Here is a tiny trained network, its code and every weight. The questions are about switching its units off for an input and a target symbol, where a switched-off unit gives its printed mean instead of its output.

import numpy as np


def w(rows, s, z=0):
    codes = np.array(rows[::2]) - 128.0
    scale = np.full(codes.shape[1], s)
    scale[-1] = z or s
    return codes * scale


def norm(h):
    return h / np.sqrt((h * h).mean(-1, keepdims=True) + 1e-5)


def f(y):
    return y / 2 * (1 + np.tanh(0.7978845608 * (y + 0.044715 * y**3)))


def softmax(a):
    e = np.exp(a - a.max(-1, keepdims=True))
    return e / e.sum(-1, keepdims=True)


def log_softmax(a):
    a = a - a.max(-1, keepdims=True)
    return a - np.log(np.exp(a).sum(-1, keepdims=True))


def net(x, mask):
    ids = ['ελμξπσω'.index(c) for c in x.split()]
    T = len(ids)
    res = E[ids] + P[:T]
    u = 0
    for l in range(2):
        r = norm(res)
        for j in range(2):
            rows = slice(4 * j, 4 * j + 4)
            q, k, v = (r @ M[l][rows].T for M in (Q, K, V))
            z = softmax(np.where(np.tri(T) > 0, q @ k.T / 4**0.5, -1e9)) @ v
            o = O[l][rows]
            res = res + np.where(mask[u + j], z, o[:, -1]) @ o[:, :-1]
        u += 2
        y = f(norm(res) @ A[l][:, :-1].T + A[l][:, -1])
        res = res + np.where(mask[u : u + 16], y, B[l][:, -1]) @ B[l][:, :-1]
        u += 16
    return log_softmax(norm(res)[-1] @ U[:, :-1].T + U[:, -1])


Q, K, V, O, A, B = {}, {}, {}, {}, {}, {}
E = w([
[53,165,171,205,114,121],'ε',
[169,33,154,58,253,134],'λ',
[201,181,100,112,87,167],'μ',
[177,153,76,83,34,178],'ξ',
[191,136,124,83,23,171],'π',
[182,195,37,77,134,147],'σ',
[103,102,65,193,134,155],'ω',
],0.019)
P = w([
[185,195,86,254,137,75],'0',
[90,188,94,121,87,246],'1',
[80,179,106,97,87,218],'2',
[86,163,113,84,82,195],'3',
[75,177,104,67,90,169],'4',
[83,158,116,63,74,156],'5',
[87,161,120,58,74,138],'6',
[87,155,127,53,67,124],'7',
[90,153,127,49,60,109],'8',
[87,147,128,43,59,96],'9',
],0.0081)
Q[0] = w([
[142,200,110,86,108,151],'L0H1',
[59,36,68,101,163,123],'L0H1',
[186,149,89,254,139,89],'L0H1',
[101,115,125,103,39,154],'L0H1',
[144,117,148,182,183,194],'L0H2',
[130,50,190,160,184,100],'L0H2',
[190,177,133,128,131,92],'L0H2',
[231,204,112,113,62,200],'L0H2',
],0.0087)
K[0] = w([
[132,181,130,94,133,61],'L0H1',
[128,87,99,121,178,150],'L0H1',
[87,179,9,143,78,172],'L0H1',
[188,178,121,212,139,105],'L0H1',
[107,126,119,86,134,100],'L0H2',
[109,160,108,44,182,180],'L0H2',
[136,128,157,99,75,79],'L0H2',
[197,160,84,149,131,78],'L0H2',
],0.011)
V[0] = w([
[164,89,149,132,211,111],'L0H1',
[132,167,180,3,100,108],'L0H1',
[152,51,66,60,115,74],'L0H1',
[38,133,114,71,115,191],'L0H1',
[174,178,237,129,30,216],'L0H2',
[219,135,61,159,194,238],'L0H2',
[56,154,44,103,82,152],'L0H2',
[139,111,67,106,102,114],'L0H2',
],0.0071)
O[0] = w([
[172,177,195,166,120,150,74],'L0H1',
[156,98,194,147,117,230,88],'L0H1',
[98,123,65,169,192,165,113],'L0H1',
[165,77,154,91,2,200,142],'L0H1',
[135,143,166,178,125,194,139],'L0H2',
[231,78,91,215,98,124,255],'L0H2',
[189,120,97,59,173,150,197],'L0H2',
[74,52,57,124,190,136,165],'L0H2',
],0.0069,0.0077)
A[0] = w([
[146,153,181,89,152,169,118],'L0N1',
[54,138,110,192,50,93,194],'L0N2',
[70,132,227,143,140,108,152],'L0N3',
[198,162,132,184,98,157,127],'L0N4',
[100,177,91,114,107,118,200],'L0N5',
[43,132,136,121,138,112,193],'L0N6',
[84,97,121,129,106,185,40],'L0N7',
[111,83,70,167,158,147,251],'L0N8',
[91,157,133,252,138,81,106],'L0N9',
[177,171,133,122,133,134,87],'L0N10',
[162,72,116,136,107,69,154],'L0N11',
[109,166,199,89,108,103,85],'L0N12',
[148,88,99,98,1,86,60],'L0N13',
[75,91,115,239,145,179,43],'L0N14',
[82,157,233,115,132,144,67],'L0N15',
[139,149,79,111,144,120,150],'L0N16',
],0.012,0.0018)
B[0] = w([
[113,60,114,155,58,142,134],'L0N1',
[186,84,173,111,160,202,175],'L0N2',
[25,40,71,88,122,114,138],'L0N3',
[38,122,82,51,157,131,191],'L0N4',
[135,99,224,131,204,95,173],'L0N5',
[180,46,130,202,171,166,134],'L0N6',
[208,215,182,201,143,139,146],'L0N7',
[60,114,225,185,99,133,198],'L0N8',
[170,191,193,214,87,243,147],'L0N9',
[127,130,106,88,109,109,150],'L0N10',
[44,130,103,107,129,122,157],'L0N11',
[65,151,66,178,82,117,128],'L0N12',
[112,153,108,117,206,125,247],'L0N13',
[198,188,253,117,162,212,149],'L0N14',
[104,90,22,110,151,67,136],'L0N15',
[74,106,182,78,76,139,176],'L0N16',
],0.0069,0.011)
Q[1] = w([
[137,160,56,73,106,248],'L1H1',
[114,81,166,113,136,1],'L1H1',
[185,238,113,57,103,167],'L1H1',
[13,101,177,210,96,135],'L1H1',
[86,140,171,76,196,115],'L1H2',
[134,95,165,133,217,26],'L1H2',
[155,164,46,22,54,194],'L1H2',
[121,166,197,193,161,152],'L1H2',
],0.0093)
K[1] = w([
[152,169,67,189,147,61],'L1H1',
[195,35,141,110,109,151],'L1H1',
[188,249,108,143,84,72],'L1H1',
[21,69,113,101,122,156],'L1H1',
[81,101,34,166,113,116],'L1H2',
[85,63,152,118,138,214],'L1H2',
[218,207,115,160,76,128],'L1H2',
[86,39,129,95,179,84],'L1H2',
],0.011)
V[1] = w([
[89,96,44,138,117,8],'L1H1',
[114,89,130,47,102,181],'L1H1',
[164,177,73,123,89,96],'L1H1',
[206,53,81,136,210,140],'L1H1',
[155,80,89,174,109,78],'L1H2',
[102,141,154,118,137,98],'L1H2',
[121,136,95,106,124,133],'L1H2',
[131,130,94,151,203,123],'L1H2',
],0.011)
O[1] = w([
[204,153,95,148,119,54,38],'L1H1',
[104,90,83,149,136,73,51],'L1H1',
[130,68,213,190,146,137,106],'L1H1',
[155,254,63,238,72,89,252],'L1H1',
[174,128,112,97,139,188,98],'L1H2',
[153,168,138,31,111,135,2],'L1H2',
[94,199,156,79,159,149,183],'L1H2',
[153,95,201,139,129,151,240],'L1H2',
],0.0093,0.0031)
A[1] = w([
[151,140,251,167,150,158,92],'L1N1',
[103,164,81,110,95,89,105],'L1N2',
[130,111,122,189,125,133,160],'L1N3',
[142,182,114,149,133,160,123],'L1N4',
[72,179,148,101,110,133,77],'L1N5',
[83,106,149,117,105,171,110],'L1N6',
[119,139,112,141,152,90,43],'L1N7',
[126,101,170,91,195,101,57],'L1N8',
[149,122,101,150,164,134,204],'L1N9',
[168,133,108,106,130,78,130],'L1N10',
[167,39,232,129,166,163,158],'L1N11',
[157,101,128,84,139,145,132],'L1N12',
[143,147,147,116,142,141,73],'L1N13',
[89,149,123,174,108,79,187],'L1N14',
[109,132,71,153,58,59,2],'L1N15',
[134,141,92,155,85,99,87],'L1N16',
],0.017,0.0036)
B[1] = w([
[224,50,185,188,79,199,230],'L1N1',
[116,51,171,164,94,162,192],'L1N2',
[105,149,135,93,162,156,191],'L1N3',
[101,99,176,117,119,53,195],'L1N4',
[96,140,138,179,141,122,163],'L1N5',
[147,123,102,188,209,81,224],'L1N6',
[128,116,89,105,87,101,127],'L1N7',
[124,84,194,142,103,42,126],'L1N8',
[79,126,136,177,160,122,182],'L1N9',
[126,177,107,129,202,150,153],'L1N10',
[217,166,223,208,1,168,254],'L1N11',
[129,118,131,151,168,156,170],'L1N12',
[144,80,93,102,62,104,135],'L1N13',
[203,88,98,54,138,211,166],'L1N14',
[188,20,96,82,39,99,181],'L1N15',
[102,82,109,89,131,69,161],'L1N16',
],0.0092,0.0083)
U = w([
[64,84,245,67,152,58,129],'ε',
[43,189,128,129,34,86,134],'λ',
[156,99,208,200,104,151,140],'μ',
[96,2,87,119,71,87,4],'ξ',
[33,96,112,183,206,128,82],'π',
[155,155,113,149,137,12,240],'σ',
[127,132,160,29,168,174,93],'ω',
],0.009,0.0013)

Each question gives the input, a string of symbols that net reads in full, and the target symbol t.
The units are the heads (4 rows each of Q, K, V and O) and the neurons (one row each of A and B). Each row of codes is followed by its name. A weight is (code - 128) times the scale printed after its matrix; where a second scale follows, it is the last column's (O, A, B and U).
mask holds one flag per unit, layer by layer, with each layer's heads first. A switched-off unit (its flag False) gives its mean, the last column of its rows in O or B, instead of its output. The means were averaged over made-up inputs and are rounded, as every weight is.
A unit's drop is (log p(t) with every unit on - log p(t) with that unit switched off) / (log p(t) with every unit on - log p(t) with every unit switched off).
The circuit of an input: a set's keep is (log p(t) with only the set's units on - log p(t) with every unit switched off) / (log p(t) with every unit on - log p(t) with every unit switched off). Starting from the 12 units with the biggest drops (on a tie, the unit counted first), units are removed one at a time, each time the one whose removal leaves the highest keep (on an exact tie, the one counted first), for as long as the keep stays at least 0.8.
units of the circuit, in order: the units of the circuit, biggest drop first
most important unit: the unit with the biggest drop
top k neurons in layer l: the k neurons of layer l with the biggest drops, biggest first
which heads matter: for each layer, one digit per head in row order, 1 if its drop is at least 0.15 and else 0, layers parted by /
drop when u is switched off: that unit's drop, to one decimal
input λ ω σ μ, target λ: most important unit	L0H1
input ε μ π, target ε: units of the circuit, in order	[L1H1, L0H2, L1H2, L0H1]
input ε ω μ ξ μ ε π λ ω π, target ε: which heads matter	01 / 11
input ε ω π λ ω ω ξ π ε σ, target ε: units of the circuit, in order	[L1H1, L0H2, L1N8]
input λ μ μ ω ω ω σ, target λ: which heads matter	11 / 10
input λ μ σ μ λ ω μ ω λ, target ξ: top 4 neurons in layer 0	[L0N14, L0N2, L0N13, L0N1]
input ξ ε π σ ξ π ξ σ, target ξ: which heads matter	00 / 11
input ω ξ ξ λ ε ξ μ ω λ π, target ω: which heads matter	10 / 00
input λ μ ω ω, target π: top 3 neurons in layer 0	[L0N14, L0N9, L0N8]
input λ ω π ξ ξ λ ω ω, target ξ: which heads matter	11 / 10
input μ σ ξ ε π ω μ ω ε, target π: top 3 neurons in layer 0	[L0N9, L0N3, L0N15]
input π σ ε λ ω ω ω σ, target π: which heads matter	11 / 10
input ξ ξ ω ω ω μ ε σ, target ξ: which heads matter	00 / 10
input μ λ μ λ μ λ, target ξ: most important unit	L0H2
input π σ ξ ω μ ω σ σ ξ, target π: which heads matter	01 / 10
input λ ξ ω π ω ξ, target λ: top 2 neurons in layer 0	[L0N4, L0N9]
input λ ξ μ μ π, target λ: which heads matter	11 / 10
input π μ π, target π: which heads matter	01 / 11
input σ ε λ ξ ω π π, target σ: top 3 neurons in layer 0	[L0N13, L0N3, L0N14]
input ω λ π σ, target ω: top 2 neurons in layer 1	[L1N11, L1N1]
input ξ ε ω λ μ, target ξ: most important unit	L0N2
input ω ω ξ ε ξ ξ π ε ε, target ξ: top 2 neurons in layer 0	[L0N3, L0N15]
input μ ξ ε π π ω σ ξ ε, target π: top 4 neurons in layer 0	[L0N3, L0N15, L0N2, L0N9]
input λ ω ξ π ω ξ π, target λ: top 2 neurons in layer 0	[L0N4, L0N9]
input ω μ λ ω λ, target π: top 4 neurons in layer 0	[L0N14, L0N2, L0N9, L0N1]
input σ ξ ξ ω π σ, target σ: top 2 neurons in layer 0	[L0N14, L0N7]
input ξ σ ω ε ω ε λ λ, target π: top 2 neurons in layer 0	[L0N2, L0N14]
input ξ λ ω ω ω ω λ λ ω ω, target ξ: most important unit	L0H2
input ω ω ε μ σ, target ω: drop when L0N9 is switched off	1.3
